Below is a small trained network, with its code and all its weights. Each question gives an input and a target symbol and asks what happens when units are switched off, that is, made to give their printed mean instead of their output.

import numpy as np


def w(rows, s, z=0):
    codes = np.array(rows[::2]) - 128.0
    scale = np.full(codes.shape[1], s)
    scale[-1] = z or s
    return codes * scale


def norm(h):
    return h / np.sqrt((h * h).mean(-1, keepdims=True) + 1e-5)


def f(y):
    return np.maximum(y, 0)


def softmax(a):
    e = np.exp(a - a.max(-1, keepdims=True))
    return e / e.sum(-1, keepdims=True)


def log_softmax(a):
    a = a - a.max(-1, keepdims=True)
    return a - np.log(np.exp(a).sum(-1, keepdims=True))


def net(x, mask):
    ids = ['δηλπστω'.index(c) for c in x.split()]
    T = len(ids)
    res = E[ids] + P[:T]
    u = 0
    for l in range(3):
        q, k, v = (norm(res) @ M[l].T for M in (Q, K, V))
        z = softmax(np.where(np.tri(T) > 0, q @ k.T / 3**0.5, -1e9)) @ v
        res = res + np.where(mask[u], z, O[l][:, -1]) @ O[l][:, :-1]
        u += 1
        y = f(norm(res) @ A[l][:, :-1].T + A[l][:, -1])
        res = res + np.where(mask[u : u + 8], y, B[l][:, -1]) @ B[l][:, :-1]
        u += 8
    return log_softmax(norm(res)[-1] @ U[:, :-1].T + U[:, -1])


Q, K, V, O, A, B = {}, {}, {}, {}, {}, {}
E = w([
[199,235,116],'δ',
[12,238,114],'η',
[131,185,8],'λ',
[75,179,9],'π',
[81,109,245],'σ',
[210,144,57],'τ',
[249,127,212],'ω',
],0.014)
P = w([
[105,250,163],'0',
[134,253,160],'1',
[160,238,142],'2',
[158,224,149],'3',
[154,195,150],'4',
[155,172,154],'5',
[140,152,156],'6',
[142,129,159],'7',
[136,115,166],'8',
[141,84,151],'9',
[146,56,152],'10',
[133,61,173],'11',
[111,80,188],'12',
],0.0064)
Q[0] = w([
[130,99,152],'0.h0',
[135,119,182],'0.h0',
[151,250,73],'0.h0',
],0.014)
K[0] = w([
[101,173,116],'0.h0',
[160,165,120],'0.h0',
[132,10,97],'0.h0',
],0.013)
V[0] = w([
[214,52,246],'0.h0',
[254,88,81],'0.h0',
[78,165,191],'0.h0',
],0.0063)
O[0] = w([
[255,99,123,1],'0.h0',
[192,235,97,203],'0.h0',
[163,14,157,117],'0.h0',
],0.0079,0.0027)
A[0] = w([
[117,94,3,254],'0.n0',
[165,97,170,129],'0.n1',
[99,176,124,176],'0.n2',
[174,118,146,101],'0.n3',
[153,164,134,179],'0.n4',
[138,89,169,132],'0.n5',
[89,83,159,46],'0.n6',
[113,106,138,99],'0.n7',
],0.019,0.005)
B[0] = w([
[83,254,227,226],'0.n0',
[136,195,168,156],'0.n1',
[150,92,59,255],'0.n2',
[182,165,91,157],'0.n3',
[184,77,152,237],'0.n4',
[164,152,210,151],'0.n5',
[156,95,124,144],'0.n6',
[162,86,116,133],'0.n7',
],0.0099,0.0087)
Q[1] = w([
[58,240,35],'1.h0',
[18,174,173],'1.h0',
[196,60,253],'1.h0',
],0.0036)
K[1] = w([
[168,255,206],'1.h0',
[148,192,88],'1.h0',
[142,139,59],'1.h0',
],0.0091)
V[1] = w([
[31,254,229],'1.h0',
[110,102,62],'1.h0',
[195,119,170],'1.h0',
],0.0051)
O[1] = w([
[198,198,107,251],'1.h0',
[148,86,203,79],'1.h0',
[2,180,206,157],'1.h0',
],0.0078,0.0032)
A[1] = w([
[181,195,165,53],'1.n0',
[2,138,213,203],'1.n1',
[171,168,154,118],'1.n2',
[14,112,50,127],'1.n3',
[177,152,113,72],'1.n4',
[20,164,182,253],'1.n5',
[175,120,101,20],'1.n6',
[203,128,30,158],'1.n7',
],0.009,0.0025)
B[1] = w([
[101,80,165,253],'1.n0',
[121,6,183,200],'1.n1',
[118,94,195,228],'1.n2',
[148,90,43,181],'1.n3',
[152,100,159,192],'1.n4',
[133,2,57,226],'1.n5',
[179,69,100,150],'1.n6',
[206,98,141,236],'1.n7',
],0.0067,0.0055)
Q[2] = w([
[82,7,143],'2.h0',
[102,180,144],'2.h0',
[80,21,47],'2.h0',
],0.011)
K[2] = w([
[96,84,72],'2.h0',
[144,145,131],'2.h0',
[139,1,16],'2.h0',
],0.0091)
V[2] = w([
[166,166,32],'2.h0',
[137,1,133],'2.h0',
[151,117,86],'2.h0',
],0.0075)
O[2] = w([
[60,111,254,175],'2.h0',
[149,114,150,2],'2.h0',
[168,187,153,125],'2.h0',
],0.0085,0.0039)
A[2] = w([
[170,124,25,115],'2.n0',
[88,37,252,53],'2.n1',
[162,96,30,105],'2.n2',
[104,80,99,87],'2.n3',
[246,96,176,135],'2.n4',
[194,193,204,71],'2.n5',
[143,147,190,3],'2.n6',
[207,145,150,131],'2.n7',
],0.012,0.0054)
B[2] = w([
[126,166,64,169],'2.n0',
[129,228,158,159],'2.n1',
[113,149,11,161],'2.n2',
[139,90,77,139],'2.n3',
[62,113,152,255],'2.n4',
[158,97,89,228],'2.n5',
[148,156,55,139],'2.n6',
[91,94,73,217],'2.n7',
],0.012,0.0096)
U = w([
[248,183,141,146],'δ',
[177,208,111,154],'η',
[63,155,110,75],'λ',
[36,130,56,2],'π',
[163,49,90,112],'σ',
[181,110,175,205],'τ',
[96,54,185,128],'ω',
],0.018,0.0078)

Each question gives the input, a string of symbols that net reads in full, and the target symbol t.
The units are the heads (3 rows each of Q, K, V and O) and the neurons (one row each of A and B). Each row of codes is followed by its name. A weight is (code - 128) times the scale printed after its matrix; where a second scale follows, it is the last column's (O, A, B and U).
mask holds one flag per unit, layer by layer, with each layer's heads first. A switched-off unit (its flag False) gives its mean, the last column of its rows in O or B, instead of its output. The means were averaged over made-up inputs and are rounded, as every weight is.
A unit's drop is (log p(t) with every unit on - log p(t) with that unit switched off) / (log p(t) with every unit on - log p(t) with every unit switched off).
The circuit of an input: a set's keep is (log p(t) with only the set's units on - log p(t) with every unit switched off) / (log p(t) with every unit on - log p(t) with every unit switched off). Starting from the 12 units with the biggest drops (on a tie, the unit counted first), units are removed one at a time, each time the one whose removal leaves the highest keep (on an exact tie, the one counted first), for as long as the keep stays at least 0.8.
circuit, biggest first: the units of the circuit, biggest drop first
k most important neurons: the k neurons with the biggest drops, biggest first
k most important neurons of layer l: the k neurons of layer l with the biggest drops, biggest first
drop of u: that unit's drop, to one decimal
input τ λ δ δ ω ω η λ π η δ η λ, target η: 2 most important neurons -> (2.n4 2.n7)
input ω λ ω η ω δ τ η π, target η: circuit, biggest first -> (2.n4 2.n7)
input η ω λ, target δ: circuit, biggest first -> (2.n4 0.n0 0.h0)
input τ τ η λ λ δ λ δ π δ, target π: 2 most important neurons -> (2.n4 0.n0)
input η σ δ λ τ δ δ δ, target σ: circuit, biggest first -> (0.n0)
input π η τ ω δ σ τ, target δ: 4 most important neurons -> (0.n0 2.n5 2.n2 2.n0)
input δ η η δ δ δ δ η η π η δ δ, target σ: 2 most important neurons -> (0.n2 1.n7)
input π τ δ λ τ η δ δ π σ η τ, target δ: circuit, biggest first -> (0.n0 2.n5)
input η τ δ η δ ω τ δ δ λ τ δ π, target η: circuit, biggest first -> (2.n4 0.h0)
input σ δ τ δ η η ω δ λ π σ, target τ: 2 most important neurons of layer 2 -> (2.n1 2.n7)
input δ δ δ η π λ η η δ η σ δ, target τ: circuit, biggest first -> (0.h0 2.n4 0.n1)
input ω τ σ δ τ η, target η: 2 most important neurons -> (0.n2 2.n4)
input δ λ η π δ, target π: 2 most important neurons -> (0.n0 2.n4)
input δ σ π δ λ π σ, target τ: 2 most important neurons -> (2.n1 0.n5)
input τ σ ω η τ π τ τ η, target η: 2 most important neurons of layer 0 -> (0.n0 0.n2)
input δ δ δ δ δ η δ η, target σ: most important neuron -> (0.n0)
input σ π π η η ω δ δ π τ, target η: drop of 0.n0 -> 1.1
input λ τ η δ σ δ δ η σ η δ, target τ: drop of 2.n4 -> 0.1
input π η σ η η η, target σ: drop of 0.h0 -> 0.5
input τ τ δ δ δ η λ λ, target λ: drop of 0.h0 -> 0.4
